Below is a small trained network, with its code and all its weights. Each question gives an input and a target symbol and asks what happens when units are switched off, that is, made to give their printed mean instead of their output.

import numpy as np


def w(rows, s, z=0):
    codes = np.array(rows[::2]) - 128.0
    scale = np.full(codes.shape[1], s)
    scale[-1] = z or s
    return codes * scale


def f(y):
    return np.maximum(y, 0)


def softmax(a):
    e = np.exp(a - a.max(-1, keepdims=True))
    return e / e.sum(-1, keepdims=True)


def log_softmax(a):
    a = a - a.max(-1, keepdims=True)
    return a - np.log(np.exp(a).sum(-1, keepdims=True))


def net(x, mask):
    ids = ['αγεθμξπω'.index(c) for c in x.split()]
    T = len(ids)
    res = E[ids] + P[:T]
    u = 0
    for l in range(2):
        r = res
        for j in range(3):
            rows = slice(2 * j, 2 * j + 2)
            q, k, v = (r @ M[l][rows].T for M in (Q, K, V))
            z = softmax(np.where(np.tri(T) > 0, q @ k.T / 2**0.5, -1e9)) @ v
            o = O[l][rows]
            res = res + np.where(mask[u + j], z, o[:, -1]) @ o[:, :-1]
        u += 3
        y = f(res @ A[l][:, :-1].T + A[l][:, -1])
        res = res + np.where(mask[u : u + 12], y, B[l][:, -1]) @ B[l][:, :-1]
        u += 12
    return log_softmax(res[-1] @ U[:, :-1].T + U[:, -1])


Q, K, V, O, A, B = {}, {}, {}, {}, {}, {}
E = w([
[93,64,126,124,107,230,136],'α',
[199,149,150,116,210,55,134],'γ',
[233,98,134,159,94,126,136],'ε',
[39,170,115,156,246,93,125],'θ',
[129,73,81,18,136,140,145],'μ',
[151,193,77,118,116,175,19],'ξ',
[154,204,81,95,57,38,147],'π',
[110,74,142,219,95,135,213],'ω',
],0.013)
P = w([
[221,166,85,99,141,254,227],'0',
[186,142,56,147,189,214,191],'1',
[166,125,54,159,192,178,169],'2',
[153,117,62,164,179,149,155],'3',
[143,114,74,159,172,128,141],'4',
[134,107,93,157,165,109,125],'5',
[124,104,116,147,154,89,116],'6',
[117,99,137,141,149,72,102],'7',
[109,99,157,137,141,57,93],'8',
[100,97,184,125,127,40,85],'9',
[92,94,198,123,127,35,76],'10',
[82,96,219,117,125,25,72],'11',
],0.0061)
Q[0] = w([
[182,107,129,98,53,184,112],'0.h0',
[29,143,123,104,81,171,158],'0.h0',
[100,151,157,170,93,169,111],'0.h1',
[62,153,124,121,193,105,93],'0.h1',
[94,156,121,147,104,164,84],'0.h2',
[190,87,128,110,10,167,146],'0.h2',
],0.011)
K[0] = w([
[181,169,31,120,140,197,94],'0.h0',
[2,103,111,88,153,190,149],'0.h0',
[99,236,136,147,156,155,96],'0.h1',
[73,121,117,101,62,102,89],'0.h1',
[161,132,144,154,135,187,82],'0.h2',
[180,128,74,168,180,195,222],'0.h2',
],0.0099)
V[0] = w([
[124,2,97,202,101,158,183],'0.h0',
[95,161,73,62,181,170,113],'0.h0',
[133,105,131,109,82,107,192],'0.h1',
[63,96,90,25,172,120,111],'0.h1',
[91,104,200,132,187,152,168],'0.h2',
[109,137,209,100,124,122,168],'0.h2',
],0.0069)
O[0] = w([
[100,196,254,77,115,117,85,149],'0.h0',
[114,51,132,144,119,106,114,252],'0.h0',
[170,183,135,101,169,161,182,142],'0.h1',
[187,128,169,158,160,137,41,220],'0.h1',
[161,154,47,96,128,138,104,82],'0.h2',
[160,150,42,149,156,158,136,5],'0.h2',
],0.007,0.0021)
A[0] = w([
[3,191,74,160,164,80,158,116],'0.n0',
[153,112,166,119,157,41,102,255],'0.n1',
[134,103,182,42,104,153,130,181],'0.n2',
[93,111,217,189,97,168,170,242],'0.n3',
[165,186,46,41,90,149,122,151],'0.n4',
[88,21,126,148,113,166,216,153],'0.n5',
[142,215,115,68,127,216,80,131],'0.n6',
[147,33,144,134,154,79,139,108],'0.n7',
[157,241,151,125,206,147,83,101],'0.n8',
[86,147,197,194,159,132,213,65],'0.n9',
[216,130,78,148,116,174,67,80],'0.n10',
[174,76,135,252,120,154,74,173],'0.n11',
],0.0071,0.0039)
B[0] = w([
[127,132,85,104,34,15,62,174],'0.n0',
[104,120,170,34,121,29,129,255],'0.n1',
[104,17,130,77,123,123,11,189],'0.n2',
[180,164,186,205,47,111,109,188],'0.n3',
[192,101,86,92,110,180,222,174],'0.n4',
[245,78,137,149,152,254,176,186],'0.n5',
[200,32,86,179,127,233,235,152],'0.n6',
[176,100,171,99,176,136,144,184],'0.n7',
[132,197,128,85,152,165,251,164],'0.n8',
[197,79,122,124,68,158,213,154],'0.n9',
[174,116,107,106,112,200,226,157],'0.n10',
[112,115,209,146,99,185,200,196],'0.n11',
],0.006,0.0063)
Q[1] = w([
[176,54,185,90,117,198,118],'1.h0',
[105,134,88,129,205,125,53],'1.h0',
[171,143,140,182,1,114,162],'1.h1',
[57,91,82,213,196,243,49],'1.h1',
[117,153,137,212,59,159,117],'1.h2',
[151,49,153,91,164,200,104],'1.h2',
],0.0069)
K[1] = w([
[145,61,171,131,128,154,25],'1.h0',
[96,121,43,56,217,129,140],'1.h0',
[121,157,253,233,69,105,178],'1.h1',
[105,159,65,151,139,230,84],'1.h1',
[165,210,194,226,112,207,131],'1.h2',
[61,32,122,105,213,200,81],'1.h2',
],0.0059)
V[1] = w([
[112,94,81,34,189,52,198],'1.h0',
[197,133,164,89,121,140,241],'1.h0',
[127,64,153,154,180,231,52],'1.h1',
[165,112,30,3,111,184,94],'1.h1',
[80,150,160,225,168,195,208],'1.h2',
[51,83,114,38,180,91,9],'1.h2',
],0.0044)
O[1] = w([
[146,174,124,63,69,87,65,141],'1.h0',
[112,142,157,184,80,118,140,254],'1.h0',
[55,197,172,92,166,106,103,129],'1.h1',
[129,171,182,254,80,111,84,172],'1.h1',
[57,56,156,56,124,116,108,74],'1.h2',
[140,120,116,149,149,199,165,108],'1.h2',
],0.0078,0.0062)
A[1] = w([
[63,98,118,154,121,153,131,196],'1.n0',
[143,118,110,130,105,94,147,153],'1.n1',
[122,187,133,80,139,96,119,157],'1.n2',
[177,142,150,153,107,130,178,50],'1.n3',
[150,84,127,129,139,250,211,211],'1.n4',
[113,212,27,122,123,117,53,127],'1.n5',
[170,121,103,132,140,226,184,40],'1.n6',
[96,106,168,139,136,116,93,243],'1.n7',
[83,201,121,54,160,134,206,84],'1.n8',
[77,124,145,84,111,108,9,64],'1.n9',
[136,96,135,132,105,110,127,254],'1.n10',
[106,111,103,96,229,122,174,127],'1.n11',
],0.011,0.0045)
B[1] = w([
[119,142,152,65,171,126,97,158],'1.n0',
[135,146,122,81,131,115,100,186],'1.n1',
[126,126,89,149,136,162,166,168],'1.n2',
[95,114,137,124,188,131,119,199],'1.n3',
[218,164,32,177,74,116,121,255],'1.n4',
[70,84,73,171,132,114,158,154],'1.n5',
[38,9,255,160,152,194,241,170],'1.n6',
[109,180,142,95,138,62,107,190],'1.n7',
[82,145,128,83,82,159,208,142],'1.n8',
[64,39,174,149,166,157,186,153],'1.n9',
[137,140,166,113,110,110,95,234],'1.n10',
[108,41,47,155,142,136,101,142],'1.n11',
],0.012,0.0098)
U = w([
[147,83,121,176,108,162,156,145],'α',
[135,175,148,134,185,144,149,31],'γ',
[128,122,111,105,145,149,128,23],'ε',
[85,66,90,134,138,124,121,102],'θ',
[90,149,132,181,155,106,142,33],'μ',
[97,99,223,80,134,122,89,204],'ξ',
[187,251,73,127,102,96,45,254],'π',
[98,145,125,73,104,150,174,34],'ω',
],0.013,0.0032)

Each question gives the input, a string of symbols that net reads in full, and the target symbol t.
The units are the heads (2 rows each of Q, K, V and O) and the neurons (one row each of A and B). Each row of codes is followed by its name. A weight is (code - 128) times the scale printed after its matrix; where a second scale follows, it is the last column's (O, A, B and U).
mask holds one flag per unit, layer by layer, with each layer's heads first. A switched-off unit (its flag False) gives its mean, the last column of its rows in O or B, instead of its output. The means were averaged over made-up inputs and are rounded, as every weight is.
A unit's drop is (log p(t) with every unit on - log p(t) with that unit switched off) / (log p(t) with every unit on - log p(t) with every unit switched off).
The circuit of an input: a set's keep is (log p(t) with only the set's units on - log p(t) with every unit switched off) / (log p(t) with every unit on - log p(t) with every unit switched off). Starting from the 12 units with the biggest drops (on a tie, the unit counted first), units are removed one at a time, each time the one whose removal leaves the highest keep (on an exact tie, the one counted first), for as long as the keep stays at least 0.8.
circuit, biggest first: the units of the circuit, biggest drop first
most important unit: the unit with the biggest drop
top k neurons: the k neurons with the biggest drops, biggest first
k most important neurons of layer l: the k neurons of layer l with the biggest drops, biggest first
heads that matter: for each layer, one digit per head in row order, 1 if its drop is at least 0.15 and else 0, layers parted by /
input θ ξ α θ μ γ, target α: top 3 neurons	(0.n8 1.n11 0.n11)
input ε ξ γ, target ω: heads that matter	100 / 000
input ω π μ ε ξ μ θ μ ω γ ω, target ξ: circuit, biggest first	(1.h2 0.n3 0.h0)
input α π γ ω ε γ ω, target π: heads that matter	100 / 111
input θ α θ α ω μ α, target ξ: 3 most important neurons of layer 0	(0.n2 0.n1 0.n4)
input ξ γ ξ ω ξ ξ γ ω π, target ω: heads that matter	100 / 010
input π ε μ μ π θ μ ε π π θ α, target α: circuit, biggest first	(1.n6 1.n4 0.n5)
input ω γ ε θ α θ, target θ: most important unit	1.n5
input μ ε μ ξ ε μ, target ξ: circuit, biggest first	(1.h1 1.n4 0.n2)
input ω α μ ε α α α γ μ, target π: top 4 neurons	(0.n3 1.n6 0.n1 0.n4)
input μ μ γ ε α ε, target π: circuit, biggest first	(0.h0 1.n6)
input ξ ω α μ μ ω α, target π: circuit, biggest first	(1.n4 0.n5)
input γ μ μ μ α μ ξ, target α: circuit, biggest first	(0.n6 1.n6)
input μ ω μ ξ μ ε ε π μ ε ξ ω, target π: top 4 neurons	(1.n4 1.n6 0.n5 0.n9)
input ε ξ γ ε μ μ, target π: heads that matter	000 / 111
input θ γ θ μ γ ω μ α μ α ξ, target α: most important unit	0.n6
input θ θ γ μ π ω μ μ μ γ ε α, target α: circuit, biggest first	(1.n6 0.n5 1.n4)
input ξ ξ θ ξ, target ξ: heads that matter	111 / 011
input ω ξ ξ ω ξ θ ξ μ θ, target ξ: heads that matter	010 / 000
input π μ ξ ξ ξ ε θ γ, target θ: most important unit	1.n11
input μ γ μ θ ε μ ω π γ ω ω, target ξ: heads that matter	100 / 001
input θ ε ω α ξ π γ γ, target θ: 3 most important neurons of layer 1	(1.n11 1.n4 1.n7)
input μ α ε μ ξ α α, target ξ: top 4 neurons	(1.n9 0.n6 0.n4 0.n10)
input ξ μ π θ, target π: top 4 neurons	(1.n6 0.n0 0.n9 1.n9)
input ξ γ π ξ μ μ θ ξ ε α γ ε, target π: heads that matter	100 / 110
input ξ π ε μ ε γ ε μ θ α θ ε, target ξ: top 2 neurons	(1.n4 0.n5)
input ε θ μ γ γ μ γ μ, target ξ: heads that matter	010 / 110
